Here is a tiny trained network, its code and every weight. The questions are about switching its units off for an input and a class, where a switched-off unit gives its printed mean instead of its output.

import numpy as np


def w(rows, s, z=0):
    codes = np.array(rows[::2]) - 128.0
    scale = np.full(codes.shape[1], s)
    scale[-1] = z or s
    return codes * scale


def f(y):
    return y / 2 * (1 + np.tanh(0.7978845608 * (y + 0.044715 * y**3)))


def log_softmax(a):
    a = a - a.max(-1, keepdims=True)
    return a - np.log(np.exp(a).sum(-1, keepdims=True))


def net(x, mask):
    res = np.array(x, float).reshape(1, 7) / 4 @ E
    y = f(res @ A[0][:, :-1].T + A[0][:, -1])
    res = res + np.where(mask, y, B[0][:, -1]) @ B[0][:, :-1]
    return log_softmax(res[-1] @ U[:, :-1].T + U[:, -1])


A, B = {}, {}
E = w([
[170,226,92,150,165,117,201,7],'x0',
[51,112,138,193,218,218,170,198],'x1',
[109,186,255,162,152,108,6,68],'x2',
[132,132,140,122,125,144,134,133],'x3',
[34,74,51,25,112,247,97,32],'x4',
[137,135,136,117,124,151,126,137],'x5',
[78,110,247,35,188,66,190,128],'x6',
],0.0073)
A[0] = w([
[91,92,146,54,134,122,53,213,109],'n1',
[142,105,186,47,199,98,171,142,42],'n2',
[1,112,81,36,81,202,94,44,109],'n3',
[198,69,74,176,64,141,89,102,240],'n4',
[96,110,136,40,198,74,143,119,35],'n5',
[137,78,74,78,79,122,223,175,99],'n6',
[157,189,117,123,158,159,215,58,72],'n7',
[128,118,208,134,186,140,28,70,182],'n8',
[71,232,140,127,121,143,17,136,10],'n9',
[205,147,138,31,61,120,92,101,65],'n10',
[69,144,132,147,231,193,144,147,97],'n11',
[155,117,117,185,192,200,103,149,139],'n12',
[150,193,116,125,186,147,161,64,68],'n13',
[135,49,118,106,148,126,72,169,6],'n14',
],0.0081,0.0022)
B[0] = w([
[178,110,144,164,102,152,104,124,193],'n1',
[63,207,49,129,44,224,113,168,163],'n2',
[238,179,114,182,103,60,169,240,250],'n3',
[127,139,141,112,79,191,207,67,195],'n4',
[93,185,117,111,59,221,134,92,157],'n5',
[183,117,186,132,247,187,145,94,197],'n6',
[166,61,149,169,128,175,19,149,173],'n7',
[224,139,154,118,184,186,195,98,200],'n8',
[141,131,84,101,194,172,193,85,172],'n9',
[94,33,234,120,108,25,202,73,181],'n10',
[111,37,249,135,63,3,190,90,181],'n11',
[35,134,140,121,68,79,198,107,171],'n12',
[179,32,145,178,51,133,20,153,163],'n13',
[117,49,141,169,122,157,40,131,156],'n14',
],0.0072,0.011)
U = w([
[168,185,141,161,128,78,128,201,160],'0',
[85,75,167,126,105,77,166,95,87],'1',
[150,116,139,124,229,180,148,113,112],'2',
[135,60,149,155,115,161,4,142,76],'3',
[116,136,141,138,125,132,137,130,254],'4',
[77,187,122,136,61,179,142,110,123],'5',
[141,140,144,139,139,115,122,156,168],'6',
[54,162,108,120,162,116,84,105,61],'7',
],0.013,0.0067)

Each question gives the input, the list of numbers given to net, and the class t.
The units are the neurons (one row each of A and B). Each row of codes is followed by its name. A weight is (code - 128) times the scale printed after its matrix; where a second scale follows, it is the last column's (A, B and U).
mask holds one flag per neuron, in row order. A switched-off neuron (its flag False) gives its mean, the last column of its row in B, instead of its output. The means were averaged over made-up inputs and are rounded, as every weight is.
A unit's drop is (log p(t) with every unit on - log p(t) with that unit switched off) / (log p(t) with every unit on - log p(t) with every unit switched off).
The circuit of an input: a set's keep is (log p(t) with only the set's units on - log p(t) with every unit switched off) / (log p(t) with every unit on - log p(t) with every unit switched off). Starting from the 12 units with the biggest drops (on a tie, the unit counted first), units are removed one at a time, each time the one whose removal leaves the highest keep (on an exact tie, the one counted first), for as long as the keep stays at least 0.8.
units of the circuit, in order: the units of the circuit, biggest drop first
unit that matters most: the unit with the biggest drop
top k neurons: the k neurons with the biggest drops, biggest first
drop when u is switched off: that unit's drop, to one decimal
input [-5,5,-7,3,1,4,-5], class 2: top 2 neurons : (n6 n10)
input [5,0,6,6,-5,4,0], class 2: top 2 neurons : (n3 n8)
input [-6,-7,3,8,5,-4,8], class 4: unit that matters most : n10
input [1,-2,-8,-7,5,2,8], class 2: top 2 neurons : (n6 n12)
input [-3,5,-5,-4,-4,-5,7], class 5: units of the circuit, in order : (n2 n5)
input [1,5,-8,1,-7,-7,2], class 2: top 2 neurons : (n6 n3)
input [7,5,8,3,-5,-8,-3], class 2: top 2 neurons : (n8 n3)
input [6,-4,3,5,-1,3,-1], class 3: units of the circuit, in order : (n13 n7)
input [-5,7,-4,6,-1,-1,4], class 1: top 2 neurons : (n11 n3)
input [1,1,2,-6,-7,6,8], class 5: units of the circuit, in order : (n2 n3)
input [4,2,8,5,-7,6,-1], class 2: top 3 neurons : (n3 n8 n9)
input [7,-5,-3,7,-2,-4,-7], class 3: units of the circuit, in order : (n7 n13)
input [-5,1,-1,-2,4,-5,3], class 3: top 3 neurons : (n14 n1 n12)
input [8,-6,-7,4,-5,4,-7], class 3: unit that matters most : n7
input [6,-2,-3,1,5,4,8], class 5: top 2 neurons : (n5 n2)
input [-6,4,8,-6,2,-3,5], class 2: top 2 neurons : (n8 n9)
input [-5,6,-6,-5,-2,3,-6], class 1: units of the circuit, in order : (n12 n3)
input [1,7,2,-6,7,-2,0], class 0: top 3 neurons : (n3 n10 n4)
input [1,3,-6,-1,3,2,8], class 5: top 3 neurons : (n2 n5 n8)
input [-6,-4,4,7,-5,4,-5], class 4: unit that matters most : n3
input [-5,-6,1,-8,3,-4,-7], class 4: units of the circuit, in order : (n4 n3)
input [-6,1,3,0,1,-2,5], class 3: top 2 neurons : (n1 n14)
input [3,-7,-4,-2,7,-5,-3], class 0: top 2 neurons : (n3 n11)
input [-6,8,-4,-2,1,4,-8], class 1: units of the circuit, in order : (n12 n11)
input [7,2,4,2,-5,-4,-2], class 3: units of the circuit, in order : (n13 n7)
input [7,0,-3,2,6,6,4], class 3: units of the circuit, in order : (n7 n13)
input [-7,8,-6,0,-4,2,4], class 1: unit that matters most : n11
input [8,4,3,6,7,6,-4], class 3: drop when n7 is switched off : 0.8
